Here is a tiny trained network, its code and every weight. The questions are about switching its units off for an input and a class, where a switched-off unit gives its printed mean instead of its output.

import numpy as np


def w(rows, s, z=0):
    codes = np.array(rows[::2]) - 128.0
    scale = np.full(codes.shape[1], s)
    scale[-1] = z or s
    return codes * scale


def f(y):
    return y / 2 * (1 + np.tanh(0.7978845608 * (y + 0.044715 * y**3)))


def log_softmax(a):
    a = a - a.max(-1, keepdims=True)
    return a - np.log(np.exp(a).sum(-1, keepdims=True))


def net(x, mask):
    res = np.array(x, float).reshape(1, 2) / 4 @ E
    y = f(res @ A[0][:, :-1].T + A[0][:, -1])
    res = res + np.where(mask, y, B[0][:, -1]) @ B[0][:, :-1]
    return log_softmax(res[-1] @ U[:, :-1].T + U[:, -1])


A, B = {}, {}
E = w([
[120,77,89,109,117,230,80,123,147],'x0',
[123,157,116,152,104,163,133,172,5],'x1',
],0.017)
A[0] = w([
[138,145,121,161,156,139,126,133,80,142],'N0',
[126,122,121,116,101,121,147,130,139,202],'N1',
[147,117,119,146,117,127,141,122,67,168],'N2',
[115,129,140,124,120,114,110,132,141,156],'N3',
[110,91,133,117,101,71,119,112,204,148],'N4',
[125,109,116,142,117,157,144,137,149,27],'N5',
[112,125,110,149,119,103,117,136,85,195],'N6',
[129,149,127,140,122,2,162,128,136,54],'N7',
[130,95,102,127,119,196,110,114,173,43],'N8',
[145,121,117,143,163,87,136,113,247,174],'N9',
[137,125,141,125,111,144,144,135,85,166],'N10',
[115,141,117,124,120,133,147,117,109,251],'N11',
[112,120,140,117,118,170,137,146,151,95],'N12',
],0.022,0.0033)
B[0] = w([
[154,144,120,133,94,79,140,148,118,178],'N0',
[125,136,115,131,139,126,130,159,114,137],'N1',
[122,149,136,125,116,113,176,154,107,183],'N2',
[124,154,151,134,163,135,157,128,89,139],'N3',
[87,121,72,155,6,99,148,98,122,219],'N4',
[156,156,174,185,193,109,139,144,100,153],'N5',
[94,131,129,49,93,138,128,129,130,170],'N6',
[139,69,139,180,209,196,44,86,189,226],'N7',
[142,82,134,160,184,155,68,86,174,225],'N8',
[145,191,148,61,125,105,191,196,56,253],'N9',
[124,152,136,137,120,90,174,131,126,173],'N10',
[133,126,74,92,93,159,134,110,115,152],'N11',
[105,97,135,104,135,132,88,104,170,164],'N12',
],0.015,0.027)
U = w([
[126,240,61,72,15,139,219,225,26,254],'0',
[156,108,105,200,255,222,36,80,150,2],'1',
],0.0088,0.0013)

Each question gives the input, the list of numbers given to net, and the class t.
The units are the neurons (one row each of A and B). Each row of codes is followed by its name. A weight is (code - 128) times the scale printed after its matrix; where a second scale follows, it is the last column's (A, B and U).
mask holds one flag per neuron, in row order. A switched-off neuron (its flag False) gives its mean, the last column of its row in B, instead of its output. The means were averaged over made-up inputs and are rounded, as every weight is.
A unit's drop is (log p(t) with every unit on - log p(t) with that unit switched off) / (log p(t) with every unit on - log p(t) with every unit switched off).
most important unit: the unit with the biggest drop
k most important neurons: the k neurons with the biggest drops, biggest first
drop when u is switched off: that unit's drop, to one decimal
input [1,0], class 1: most important unit -> N9
input [8,7], class 1: 4 most important neurons -> [N9, N8, N4, N12]
input [4,3], class 1: 2 most important neurons -> [N9, N4]
input [-7,-8], class 0: 3 most important neurons -> [N9, N4, N8]
input [-8,7], class 1: drop when N7 is switched off -> 3.3
input [4,-6], class 0: drop when N9 is switched off -> 1.2
input [2,-7], class 0: drop when N6 is switched off -> 0.0
input [6,-8], class 0: drop when N9 is switched off -> 2.5
input [-5,-7], class 0: 2 most important neurons -> [N9, N4]
input [3,-3], class 0: 2 most important neurons -> [N7, N9]
